Below are the code and all the weights of a small trained network. Each question names an input and a class and asks about switching units off, where a switched-off unit gives its printed mean instead of its output.

import numpy as np


def w(rows, s, z=0):
    codes = np.array(rows[::2]) - 128.0
    scale = np.full(codes.shape[1], s)
    scale[-1] = z or s
    return codes * scale


def f(y):
    return y / 2 * (1 + np.tanh(0.7978845608 * (y + 0.044715 * y**3)))


def log_softmax(a):
    a = a - a.max(-1, keepdims=True)
    return a - np.log(np.exp(a).sum(-1, keepdims=True))


def net(x, mask):
    res = np.array(x, float).reshape(1, 6) / 4 @ E
    y = f(res @ A[0][:, :-1].T + A[0][:, -1])
    res = res + np.where(mask, y, B[0][:, -1]) @ B[0][:, :-1]
    return log_softmax(res[-1] @ U[:, :-1].T + U[:, -1])


A, B = {}, {}
E = w([
[238,165,199,171,122,149,79,240,175,182],'x0',
[158,2,71,112,147,182,191,174,194,121],'x1',
[115,113,140,131,131,136,120,138,107,135],'x2',
[79,143,216,182,179,214,113,90,195,6],'x3',
[236,82,102,175,197,73,77,91,78,71],'x4',
[44,118,104,195,153,36,112,190,182,125],'x5',
],0.0075)
A[0] = w([
[213,163,205,173,121,178,85,216,167,156,109],'n1',
[84,100,84,62,140,131,165,46,102,71,121],'n2',
[40,156,174,74,62,189,189,161,154,156,122],'n3',
[125,20,81,122,129,161,191,181,194,92,77],'n4',
[99,108,217,167,154,168,118,117,148,38,45],'n5',
[202,82,86,156,197,88,83,107,100,50,52],'n6',
[108,253,200,114,141,72,104,98,90,107,132],'n7',
[67,112,72,136,124,132,150,33,101,83,77],'n8',
[183,168,152,107,90,226,113,45,62,151,129],'n9',
[185,141,149,164,150,161,103,169,119,151,69],'n10',
[47,86,84,148,111,89,143,53,116,96,98],'n11',
[184,82,137,177,183,84,105,96,85,86,106],'n12',
[91,115,77,127,107,125,129,50,139,78,107],'n13',
[85,149,220,186,191,189,177,70,191,8,3],'n14',
[62,106,83,117,135,154,154,38,79,92,80],'n15',
[104,216,170,136,113,78,60,92,86,145,124],'n16',
[121,79,72,29,105,38,136,107,73,192,91],'n17',
[202,111,118,77,116,242,164,83,104,117,49],'n18',
[80,221,165,140,87,102,44,86,74,121,112],'n19',
[203,132,178,38,88,219,141,74,69,104,74],'n20',
[52,109,105,231,179,10,105,166,184,110,109],'n21',
[43,123,113,205,123,79,104,202,166,132,98],'n22',
[174,81,141,148,178,123,73,92,80,82,67],'n23',
[81,133,169,152,174,199,113,83,174,58,43],'n24',
[140,44,77,95,161,190,153,143,182,115,74],'n25',
[201,101,110,126,222,69,94,111,66,78,98],'n26',
[68,112,100,74,185,123,157,77,85,100,67],'n27',
[158,67,106,101,151,169,150,178,189,119,109],'n28',
],0.0061,0.0016)
B[0] = w([
[174,150,237,188,185,107,72,187,217,159,255],'n1',
[173,144,170,151,171,128,82,151,166,126,199],'n2',
[53,254,109,57,158,232,163,32,164,159,211],'n3',
[117,65,115,94,188,118,212,163,88,76,199],'n4',
[158,124,75,163,82,77,146,156,82,198,206],'n5',
[60,208,130,81,129,209,204,69,150,165,218],'n6',
[141,66,135,95,198,101,196,150,106,58,231],'n7',
[144,129,205,164,176,119,80,146,187,151,192],'n8',
[92,55,75,137,89,96,69,99,138,62,210],'n9',
[146,157,157,128,144,146,84,115,167,136,175],'n10',
[150,153,157,174,161,115,76,155,193,128,191],'n11',
[63,197,116,75,156,190,156,66,159,157,205],'n12',
[166,117,182,158,151,123,118,141,150,155,168],'n13',
[189,108,82,174,64,96,175,124,57,204,247],'n14',
[170,149,200,156,171,135,67,166,173,152,195],'n15',
[141,66,142,86,189,111,195,176,55,63,219],'n16',
[180,139,142,190,106,63,135,142,102,215,228],'n17',
[91,96,92,123,103,107,66,115,100,80,190],'n18',
[125,70,119,98,203,132,204,170,68,80,227],'n19',
[95,86,59,153,49,97,39,77,169,87,211],'n20',
[83,87,58,115,22,126,53,80,177,75,227],'n21',
[72,110,94,114,82,153,71,86,140,88,192],'n22',
[98,172,102,117,127,151,149,83,140,143,189],'n23',
[169,141,60,185,44,85,169,169,59,237,203],'n24',
[155,89,137,97,169,97,179,139,96,60,182],'n25',
[78,199,114,96,132,202,163,75,132,167,225],'n26',
[165,140,205,186,178,125,82,160,176,140,178],'n27',
[144,92,156,102,196,98,153,170,96,75,179],'n28',
],0.0066,0.0069)
U = w([
[166,154,232,172,172,136,63,163,190,146,78],'0',
[172,133,74,171,61,84,178,148,51,253,153],'1',
[126,88,138,86,195,125,217,163,72,10,103],'2',
[59,229,119,76,136,255,176,89,153,159,66],'3',
[91,93,62,132,51,125,20,111,148,26,254],'4',
],0.0097,0.00061)

Each question gives the input, the list of numbers given to net, and the class t.
The units are the neurons (one row each of A and B). Each row of codes is followed by its name. A weight is (code - 128) times the scale printed after its matrix; where a second scale follows, it is the last column's (A, B and U).
mask holds one flag per neuron, in row order. A switched-off neuron (its flag False) gives its mean, the last column of its row in B, instead of its output. The means were averaged over made-up inputs and are rounded, as every weight is.
A unit's drop is (log p(t) with every unit on - log p(t) with that unit switched off) / (log p(t) with every unit on - log p(t) with every unit switched off).
The circuit of an input: a set's keep is (log p(t) with only the set's units on - log p(t) with every unit switched off) / (log p(t) with every unit on - log p(t) with every unit switched off). Starting from the 12 units with the biggest drops (on a tie, the unit counted first), units are removed one at a time, each time the one whose removal leaves the highest keep (on an exact tie, the one counted first), for as long as the keep stays at least 0.8.
units of the circuit, in order: the units of the circuit, biggest drop first
unit that matters most: the unit with the biggest drop
k most important neurons: the k neurons with the biggest drops, biggest first
input [-7,0,4,-3,4,-8], class 4: 3 most important neurons : [n20; n9; n18]
input [5,8,7,5,7,2], class 2: 2 most important neurons : [n4; n28]
input [2,5,0,5,-5,0], class 1: units of the circuit, in order : [n14; n24]
input [-4,3,7,-2,1,-5], class 4: units of the circuit, in order : [n20; n18]
input [8,6,0,-7,1,6], class 0: units of the circuit, in order : [n1]
input [-1,-4,-3,8,-4,-8], class 1: 3 most important neurons : [n14; n24; n5]
input [3,-7,6,5,-6,-2], class 2: units of the circuit, in order : [n7; n19]
input [6,7,-5,7,1,-3], class 1: units of the circuit, in order : [n14; n24]
input [4,-5,2,-6,-7,-8], class 4: units of the circuit, in order : [n9; n20]
input [-5,-7,5,-6,-4,-6], class 2: units of the circuit, in order : [n19; n16]
input [5,0,4,-1,8,-7], class 3: units of the circuit, in order : [n6; n26]
input [4,2,8,-2,0,-3], class 0: units of the circuit, in order : [n1; n14]
input [-7,-5,1,-7,-8,6], class 3: 2 most important neurons : [n3; n1]
input [1,-7,-4,-1,8,-4], class 3: 3 most important neurons : [n26; n6; n12]
input [4,-1,4,6,4,5], class 1: units of the circuit, in order : [n14; n5]
input [7,1,1,-5,-8,-7], class 3: units of the circuit, in order : [n3]
input [6,-7,-5,7,-1,-4], class 1: units of the circuit, in order : [n14; n24]
input [5,-5,-7,-7,0,-8], class 4: units of the circuit, in order : [n9; n20]
input [4,-3,-1,8,8,5], class 1: 3 most important neurons : [n14; n5; n24]
input [1,-4,8,6,4,-8], class 4: 2 most important neurons : [n20; n9]
input [-7,1,0,-6,8,-3], class 3: 3 most important neurons : [n6; n26; n12]
input [2,6,-2,2,0,7], class 4: 2 most important neurons : [n21; n22]
input [-8,-4,-1,7,-6,-7], class 0: 2 most important neurons : [n15; n8]
input [4,-7,-1,-3,6,2], class 2: unit that matters most : n16
input [-5,-7,-5,6,-2,0], class 2: 3 most important neurons : [n7; n19; n16]
input [3,-2,-6,-5,-7,-5], class 3: 3 most important neurons : [n3; n14; n24]
